Below are the code and all the weights of a small trained network. Each question names an input and a class and asks about switching units off, where a switched-off unit gives its printed mean instead of its output.

import numpy as np


def w(rows, s, z=0):
    codes = np.array(rows[::2]) - 128.0
    scale = np.full(codes.shape[1], s)
    scale[-1] = z or s
    return codes * scale


def norm(h):
    return h / np.sqrt((h * h).mean(-1, keepdims=True) + 1e-5)


def f(y):
    return np.maximum(y, 0)


def log_softmax(a):
    a = a - a.max(-1, keepdims=True)
    return a - np.log(np.exp(a).sum(-1, keepdims=True))


def net(x, mask):
    res = np.array(x, float).reshape(1, 5) / 4 @ E
    u = 0
    for l in range(4):
        y = f(norm(res) @ A[l][:, :-1].T + A[l][:, -1])
        res = res + np.where(mask[u : u + 10], y, B[l][:, -1]) @ B[l][:, :-1]
        u += 10
    return log_softmax(norm(res)[-1] @ U[:, :-1].T + U[:, -1])


A, B = {}, {}
E = w([
[129,127,127,130],'x0',
[230,141,105,189],'x1',
[169,199,17,5],'x2',
[127,124,130,128],'x3',
[95,1,76,173],'x4',
],0.0074)
A[0] = w([
[152,221,126,126,91],'0.n1',
[212,135,89,112,75],'0.n2',
[99,73,104,177,94],'0.n3',
[141,254,95,229,53],'0.n4',
[101,167,41,141,72],'0.n5',
[117,66,70,109,11],'0.n6',
[167,183,44,71,62],'0.n7',
[92,63,137,72,203],'0.n8',
[194,130,237,221,243],'0.n9',
[92,167,83,100,253],'0.n10',
],0.0088,0.0018)
B[0] = w([
[103,117,120,129,196],'0.n1',
[153,128,150,166,183],'0.n2',
[124,157,102,122,186],'0.n3',
[117,146,108,109,184],'0.n4',
[138,2,113,98,166],'0.n5',
[112,110,96,155,167],'0.n6',
[159,4,110,65,225],'0.n7',
[48,170,157,153,190],'0.n8',
[154,53,123,55,254],'0.n9',
[49,114,203,176,200],'0.n10',
],0.0079,0.006)
A[1] = w([
[103,101,60,219,83],'1.n1',
[93,125,172,201,97],'1.n2',
[110,130,173,127,134],'1.n3',
[171,155,57,113,77],'1.n4',
[113,90,106,45,84],'1.n5',
[102,159,35,111,73],'1.n6',
[83,140,184,168,108],'1.n7',
[100,245,183,71,214],'1.n8',
[236,151,75,221,25],'1.n9',
[209,183,254,22,253],'1.n10',
],0.0079,0.003)
B[1] = w([
[118,120,2,145,166],'1.n1',
[179,126,169,26,162],'1.n2',
[123,144,180,162,160],'1.n3',
[91,145,131,106,145],'1.n4',
[139,150,145,139,194],'1.n5',
[163,113,163,139,139],'1.n6',
[157,91,120,116,165],'1.n7',
[121,174,55,155,192],'1.n8',
[230,173,178,131,144],'1.n9',
[94,63,64,215,254],'1.n10',
],0.0087,0.0065)
A[2] = w([
[1,200,132,129,77],'2.n1',
[120,76,122,108,99],'2.n2',
[208,117,132,84,82],'2.n3',
[200,97,116,148,75],'2.n4',
[137,80,131,84,152],'2.n5',
[85,127,127,118,74],'2.n6',
[138,76,196,116,104],'2.n7',
[163,159,55,178,253],'2.n8',
[83,150,55,171,122],'2.n9',
[184,140,111,134,100],'2.n10',
],0.013,0.0033)
B[2] = w([
[102,180,164,36,248],'2.n1',
[131,184,124,150,250],'2.n2',
[133,162,125,101,183],'2.n3',
[99,254,205,191,223],'2.n4',
[155,183,211,120,253],'2.n5',
[99,191,203,83,174],'2.n6',
[141,65,110,79,217],'2.n7',
[45,100,84,118,251],'2.n8',
[94,103,77,176,240],'2.n9',
[112,191,167,145,161],'2.n10',
],0.0067,0.0054)
A[3] = w([
[244,60,144,163,56],'3.n1',
[68,100,162,152,131],'3.n2',
[167,158,210,79,182],'3.n3',
[227,146,44,241,154],'3.n4',
[28,49,117,78,184],'3.n5',
[138,86,104,181,78],'3.n6',
[224,185,126,179,183],'3.n7',
[38,73,175,186,252],'3.n8',
[137,141,7,2,194],'3.n9',
[143,158,94,69,168],'3.n10',
],0.009,0.0021)
B[3] = w([
[141,167,135,82,175],'3.n1',
[193,105,122,154,186],'3.n2',
[97,78,28,173,178],'3.n3',
[39,241,164,66,193],'3.n4',
[154,242,163,175,255],'3.n5',
[101,108,92,160,163],'3.n6',
[23,158,217,1,164],'3.n7',
[177,138,33,91,246],'3.n8',
[231,21,152,205,207],'3.n9',
[135,82,214,162,157],'3.n10',
],0.0072,0.0079)
U = w([
[122,214,213,80,236],'0',
[156,156,68,190,127],'1',
[251,74,209,129,1],'2',
],0.013,0.0013)

Each question gives the input, the list of numbers given to net, and the class t.
The units are the neurons (one row each of A and B). Each row of codes is followed by its name. A weight is (code - 128) times the scale printed after its matrix; where a second scale follows, it is the last column's (A, B and U).
mask holds one flag per neuron, layer by layer. A switched-off neuron (its flag False) gives its mean, the last column of its row in B, instead of its output. The means were averaged over made-up inputs and are rounded, as every weight is.
A unit's drop is (log p(t) with every unit on - log p(t) with that unit switched off) / (log p(t) with every unit on - log p(t) with every unit switched off).
The circuit of an input: a set's keep is (log p(t) with only the set's units on - log p(t) with every unit switched off) / (log p(t) with every unit on - log p(t) with every unit switched off). Starting from the 12 units with the biggest drops (on a tie, the unit counted first), units are removed one at a time, each time the one whose removal leaves the highest keep (on an exact tie, the one counted first), for as long as the keep stays at least 0.8.
units of the circuit, in order: the units of the circuit, biggest drop first
most important unit: the unit with the biggest drop
top k neurons: the k neurons with the biggest drops, biggest first
k most important neurons of layer l: the k neurons of layer l with the biggest drops, biggest first
drop when u is switched off: that unit's drop, to one decimal
input [3,7,5,-6,3], class 0: most important unit : 2.n4
input [8,5,5,7,5], class 0: units of the circuit, in order : (0.n2; 3.n4; 2.n4; 1.n10)
input [4,7,-7,-2,-2], class 0: 4 most important neurons of layer 3 : (3.n7; 3.n9; 3.n4; 3.n1)
input [-7,1,-7,8,-7], class 1: units of the circuit, in order : (1.n10; 3.n8)
input [0,4,7,-3,6], class 2: top 2 neurons : (0.n7; 1.n10)
input [7,4,4,-1,-2], class 0: top 3 neurons : (3.n7; 2.n4; 0.n2)
input [6,8,-3,0,6], class 0: top 2 neurons : (1.n10; 1.n9)
input [4,-6,8,7,0], class 2: 2 most important neurons of layer 3 : (3.n9; 3.n4)
input [-3,3,8,2,-8], class 1: top 3 neurons : (1.n10; 0.n9; 1.n8)
input [3,2,2,-8,2], class 0: top 2 neurons : (2.n1; 0.n2)
input [-1,-1,-7,4,-7], class 1: 3 most important neurons of layer 2 : (2.n5; 2.n1; 2.n6)
input [5,3,8,7,4], class 2: drop when 1.n10 is switched off : 0.1
input [-8,3,-2,6,-6], class 1: drop when 1.n10 is switched off : 0.4
input [-4,-2,0,7,-7], class 1: units of the circuit, in order : (1.n10)
input [6,-2,5,6,4], class 2: drop when 2.n4 is switched off : 0.3
input [4,-2,-5,0,-7], class 1: drop when 3.n9 is switched off : 0.0
